Here is a tiny trained network, its code and every weight. The questions are about switching its units off for an input and a class, where a switched-off unit gives its printed mean instead of its output.

import numpy as np


def w(rows, s, z=0):
    codes = np.array(rows[::2]) - 128.0
    scale = np.full(codes.shape[1], s)
    scale[-1] = z or s
    return codes * scale


def f(y):
    return y / 2 * (1 + np.tanh(0.7978845608 * (y + 0.044715 * y**3)))


def log_softmax(a):
    a = a - a.max(-1, keepdims=True)
    return a - np.log(np.exp(a).sum(-1, keepdims=True))


def net(x, mask):
    res = np.array(x, float).reshape(1, 6) / 4 @ E
    y = f(res @ A[0][:, :-1].T + A[0][:, -1])
    res = res + np.where(mask, y, B[0][:, -1]) @ B[0][:, :-1]
    return log_softmax(res[-1] @ U[:, :-1].T + U[:, -1])


A, B = {}, {}
E = w([
[130,128,128],'x0',
[115,84,203],'x1',
[6,93,108],'x2',
[86,241,146],'x3',
[126,127,127],'x4',
[131,126,127],'x5',
],0.011)
A[0] = w([
[108,190,102,115],'n0',
[194,150,78,130],'n1',
[66,106,134,77],'n2',
[149,56,83,103],'n3',
[96,167,209,78],'n4',
[142,166,3,2],'n5',
[85,120,62,115],'n6',
],0.017,0.0092)
B[0] = w([
[165,129,84,226],'n0',
[108,171,168,254],'n1',
[193,153,150,220],'n2',
[159,165,86,241],'n3',
[180,85,98,202],'n4',
[139,6,146,211],'n5',
[156,178,194,224],'n6',
],0.017,0.0069)
U = w([
[140,38,159,163],'0',
[123,143,123,226],'1',
[186,150,31,15],'2',
[159,171,222,6],'3',
[107,140,124,229],'4',
[111,132,126,215],'5',
[53,103,103,64],'6',
[8,74,93,11],'7',
],0.017)

Each question gives the input, the list of numbers given to net, and the class t.
The units are the neurons (one row each of A and B). Each row of codes is followed by its name. A weight is (code - 128) times the scale printed after its matrix; where a second scale follows, it is the last column's (A, B and U).
mask holds one flag per neuron, in row order. A switched-off neuron (its flag False) gives its mean, the last column of its row in B, instead of its output. The means were averaged over made-up inputs and are rounded, as every weight is.
A unit's drop is (log p(t) with every unit on - log p(t) with that unit switched off) / (log p(t) with every unit on - log p(t) with every unit switched off).
The circuit of an input: a set's keep is (log p(t) with only the set's units on - log p(t) with every unit switched off) / (log p(t) with every unit on - log p(t) with every unit switched off). Starting from all 7 units, units are removed one at a time, each time the one whose removal leaves the highest keep (on an exact tie, the one counted first), for as long as the keep stays at least 0.8.
units of the circuit, in order: the units of the circuit, biggest drop first
unit that matters most: the unit with the biggest drop
k most important neurons: the k neurons with the biggest drops, biggest first
drop of u: that unit's drop, to one decimal
input [8,-5,-7,4,-3,-2], class 4: 3 most important neurons => [n6, n1, n2]
input [8,6,8,2,3,-3], class 3: unit that matters most => n2
input [0,-1,5,7,-1,-6], class 2: units of the circuit, in order => [n0, n4]
input [7,-1,-4,-6,1,-4], class 4: 3 most important neurons => [n1, n0, n4]
input [6,-6,6,2,-5,1], class 0: 3 most important neurons => [n5, n1, n3]
input [4,-2,-7,-2,0,3], class 3: 2 most important neurons => [n1, n0]
input [-8,6,3,-6,3,0], class 4: 4 most important neurons => [n5, n3, n4, n0]
input [5,7,8,-4,-5,-8], class 3: units of the circuit, in order => [n2, n5]
input [-1,-5,-7,-4,7,-2], class 1: 3 most important neurons => [n6, n1, n2]
input [-4,5,6,1,4,-4], class 3: 3 most important neurons => [n2, n5, n0]
input [-6,-1,6,0,3,-3], class 3: units of the circuit, in order => [n6, n2]
input [2,-2,8,6,-5,6], class 3: 3 most important neurons => [n6, n2, n3]
input [-8,-4,-4,-6,4,-5], class 4: units of the circuit, in order => [n1, n2]
input [-7,-4,-3,8,-1,7], class 2: units of the circuit, in order => [n0]
input [-3,-7,-3,4,0,-6], class 0: 2 most important neurons => [n5, n3]
input [-4,-3,-5,-2,3,-2], class 3: 2 most important neurons => [n1, n0]
input [-4,5,-2,-8,3,3], class 2: 2 most important neurons => [n3, n5]
input [-3,-6,-6,-5,-8,-6], class 1: units of the circuit, in order => [n1, n6]
input [3,3,5,-5,-7,0], class 1: units of the circuit, in order => [n5, n3]
input [-8,8,8,8,-3,5], class 0: unit that matters most => n4
input [4,-6,5,-3,4,4], class 0: 2 most important neurons => [n5, n1]
input [-1,7,-3,2,5,-1], class 0: units of the circuit, in order => [n4, n1]
input [7,6,-2,-7,-8,-1], class 1: 4 most important neurons => [n3, n5, n4, n0]
input [-2,6,8,4,-3,7], class 3: 4 most important neurons => [n2, n5, n6, n0]
input [0,1,7,-3,-4,-4], class 3: units of the circuit, in order => [n6, n2]
input [0,-8,-4,4,-2,1], class 0: drop of n5 => 1.2
input [-7,5,-4,-3,-1,5], class 4: unit that matters most => n5
input [-5,0,5,-8,-1,7], class 2: drop of n1 => 0.1
